[ -9   0  -9  18 -10  16  35 -14  24   8  -5 -13 -16  15 -12  37 -17   8
  -9   5  -5 -23   7 -19  -6 -18  -6   0   7  -3   2  15   2   6  -4 -23
 -32   9  10  29  -5  12  -4  15  13  12  15  16 -20   3 -14 -17  -9  13
  18  18   7  16   5 -19   9   1 -24  -2  -3  -8  -3  16 -10   0  10  46] : [24] > [61]
[ 25  -8   3 -62  17  -8  18  -6  -5 -25 -73  53   0 -24  15   0 -23  31
  30 -26 -31  15  17  23  48  12  41   1   9  21  35  -8  17 -23  -3 -18
   6   1 -33 -23  -5 -16 -28  -2 -26 -43 -31  -8  22 -58  18  25  32 -45
  -7 -22 -15 -19  22  12 -64 -38  38  15 -35   1 -10  -1 -18 -18 -26  43] : [25] > [54]
[  6  22  -9  17   7   3  34   4  16 -12 -42 -15   0  -5  -4  13  12  -8
 -14  -4 -24  32  12 -10  14   1  23   3  14  -2  10   5  -6  -4 -15 -25
 -35  12  17   9 -13  -3 -12  -9  34  -6  21  15 -13  -5 -12 -22  -3 -29
  23 -15  26   2  24 -32 -25   9 -37  22 -47  10 -15  -6   1  -5  15  61] : [21] > [65]
[-12  17 -38   4 -16   3  21  -8   5   0   8  -6  15 -15  -8 -39   9  -9
  10  -2 -20   4  14 -20  11   6  28 -24  17   6   7  -9  -2  -4   2  -4
  -7  12 -47  -6  22 -17   0  30  20  20  36  17 -20  23   6  -6 -17  13
  21  -8  13 -11   0  17  -8  13 -26  -7 -16  20  30 -19   4   2  18 -14] : [21] > [47]
[-33  -2 -13  39 -45  18  17 -20   7  12  33 -42  14  -3 -25 -21  16 -10
 -10  -7  18 -19  11 -19 -31 -14  -6   6   5  -9  -6   2  -6 -13   7 -32
 -19  -3   0  20  13 -17   3  28  32  28  40  29 -37  14 -10 -15 -39  31
  23  25  19   9  23 -20  22  26 -70  11  -4  15  26   3  10   7  48  27] : [24] > [60]
[-21  -8 -11  22 -37  24  12 -19   6  33  34 -21  17 -17 -21 -13  -4  -1
   2  -8   3 -31  11 -16 -13  -9 -10   8   1  -2   8 -10   3 -12   8 -25
 -13 -13 -20   9  16 -13   1  33  37  21  26  31 -41   9 -12 -15 -36  34
  19  33   5  18   6  -7  15  19 -32  16   7   6  26  12  -3   4  33   7] : [24] > [60]
[ -2  14 -18 -16 -18  10  -4  -9  -4  16  -9  22 -15 -14   0   6 -11  -1
  23 -23 -14 -19  13 -23  44   0  23   8  14  14  40  -2   6   5  -1 -12
   9 -15 -41 -39  14 -14  -2  17 -11  -9  -7  15   2  10   2   9   6   6
   7  -2 -12  -5   0  31  -3  -3  22  -6  -2  17  12  -4 -15 -10 -11 -22] : [25] > [54]
[  1  19 -33 -22 -10   6  10 -19   7   7 -11  15  13  -9  -7 -17 -20  21
  15  17 -18 -13  18 -21  26   8  25   1   9  31  22  -2  -7   2  -5 -10
   3  -1 -48  -7  19  -4  -9  23  -3   8  -4  11   5  10   4  14   1  16
  -5   3  -9   0   7  27   4  -2  40  -5  14   6  12   8 -12  -7   0 -21] : [25] > [54]
[ 11  22 -19  34  -9  22  41   9  25  -1  16 -31  11  34  -3  64 -12   2
 -10  33 -19 -20  -2 -35   6 -21  18 -25   0  18 -31  12 -11  10 -23  23
 -12  19 -22  51  15  -5   9  18   8  34  59   6 -40  14  -5   4  -6  57
   7  -9  20  28   5  -2  51  14 -68 -60  13  15  27 -18  -2  -8  11  -4] : [21] > [65]
[ 14   5 -19 -23  -2   6  12 -11   3   2 -16  22   5 -14   4   7 -25  24
  21  -1 -15 -14  10 -10  37   6  30   3   2  33  26 -10  13   2  -5  -5
  10  -6 -47 -12  21  -6 -14  12   4  -3 -17  13  -7  -6   7  16  12  10
   8   3 -10   1  11  19  -4 -12  27 -15   5   7  13   3 -10  -8  -8 -18] : [25] > [54]
[ -5   1 -11  12  -6  21  30 -23  16  11  -5  17   8 -19  -6  10 -27   3
   1   1  -6  -2   5 -12  20 -17  10 -12   6   3   8   1   1 -14  -7 -16
 -29   3 -13  21   2  -9 -11  17  29  13  28  20 -30  -9 -14 -11 -12  11
  14  10   4  18  17 -18 -29   2 -25   9 -21   9  19  -5  -5  11  13  45] : [21] > [65]
[-16   0 -16  14 -29  15  33  -8   9  12 -10 -22  10 -18 -19 -28  12   3
   2 -26 -20   1  13  -8  -6   4  17   3  16   0  20 -10   6 -23   1 -45
 -32  -6 -15  -5   7 -16 -10  19  41   5  29  27 -37 -15 -10 -24 -23  -6
  35  20  16  -4  20 -20 -19  11 -50  37 -37  15  16   2  -9   2  32  53] : [21] > [71]
[  3  15 -32 -25  -5   3  -1   0  -8   8   7  14  22   0   8 -17  -7  22
  21   0 -17  33  15 -14  19   9  24 -13   4  27  14 -10   1  -4   3   4
  26  -5 -50 -18  29 -13  -3  12 -14   0  -4   3   2  -5  10  34  -1  26
 -12  -6 -14  -3   6  32  12  -2  14 -12  16  11  19   0  -4 -22   3 -45] : [25] > [54]
[ -8   4 -16 -17 -11  -2  17 -15   5  -3 -21  12   5 -40  -9 -49  -3   4
  20 -40 -21   5  20  -1  30  15  29  21  20  11  37 -14  16 -16   8 -34
  -6 -25 -30 -36   1 -14 -13  17   9 -18   1  19 -14 -13   4  -4  -4 -28
  19   5   2 -17  14   5 -54  -5   7  36 -39  16  16  -3  -3   0   4  21] : [25] > [59]
[-16  12 -21 -19 -19   7 -16 -27 -16  20 -20  26  10 -34 -12 -44   4   4
  19 -24 -16 -12  15 -12  19  12  28  19  21   6  56  -7   7  -2  17 -27
  -1 -17 -24 -66  16 -17 -13  29  -6 -23 -12  11  21  18   6   5  -6 -13
  -2   9 -11 -20  18  29 -16   2  39  25 -10   5   0  15  -7   7  13 -15] : [25] > [70]
[-27  -8 -27  20 -33  16  33   1  11   7  20 -32   9   5 -23 -35  12   4
   0 -18  -4 -12  20  -8 -27   1   2   8  12 -13   3 -22   2 -21   7 -35
 -26  -3 -11   6  10 -14   6  30  30  19  33  28 -36   1  -3 -21 -29   7
  36  20  16  -3  -5  -5   9  23 -69  20 -10  12  24   0 -15  -4  35  36] : [24] > [60]
[-21 -15 -10  -9 -20  14  39 -14  24   6   2 -14  14  15  -9 -10  -6  34
   3  -5 -15 -11  16   2 -26 -10  -3   3   6  -6  -1  -2   7 -23   0 -33
 -25   3   6  42  -4 -12  -7  25   3  13   7  18 -19 -25  -5  -6 -11  -3
  18  18  -2  10   6 -31  -2  -1 -47  17  -9  -9   4  19  -9   2  21  61] : [24] > [60]
[ -8   5 -21  -7   6  -3  22 -12  16 -14 -40   8   4 -13  -7 -22  16  -2
   2 -15 -29  28   7  -2   4   2  16  15  18  -4   6  -3  -5  -7  -1 -20
 -25   8  12  -1 -19   3 -10  19   3  -7   6   6   7   2   0  -9   2 -28
   1 -17   8 -16  11 -10 -27  -1 -13  10 -32  11  -7  -8  -7   3   6  53] : [21] > [47]
[-21  13 -20  28 -10  18  31 -18  15  15 -27 -21  -8 -20 -25 -12  13 -13
 -14 -10 -18  12   9 -12 -14   3  17  11  21  -5  27   7  -2 -10   1 -42
 -46   4  14   1  -8  -9  -7  14  40   2  11  23 -19  18 -19 -32 -21 -13
  20  10  21   4  22 -23 -26  17 -31  36 -37   9  -5  11   1  16  24  65] : [21] > [71]
[-15  11 -20  14 -13  -7  20   2   8  -9  -9 -23  27  -1 -17 -32  30   1
 -11   5 -21  30  11 -10 -30   4   9   2   6   1 -23  -9 -13  -4  -2 -12
 -23   9   5  21   2 -12  -5  10  25   8  28   8  -9  11   0 -12 -12   1
   9 -10  26  -8  14 -11  -1  15 -45  10 -26  15   7 -18  14  -1  26  34] : [21] > [47]
[  7  16 -14  17   6   7  22  -2  13  -6  -7  -4 -26  -2  -7  14 -11 -23
  -7 -10  -6  -4   6 -20  26   7  13   3  11  -5  12   7  10   5 -17 -24
 -30  -3 -19  -5  -1   7   1  12  30   7  27  18 -27  15 -13 -23  13   0
  30   6  14   9  -8   3 -21  -5  -7   1 -15   5  10   0  -7  -4  -5  22] : [21] > [65]
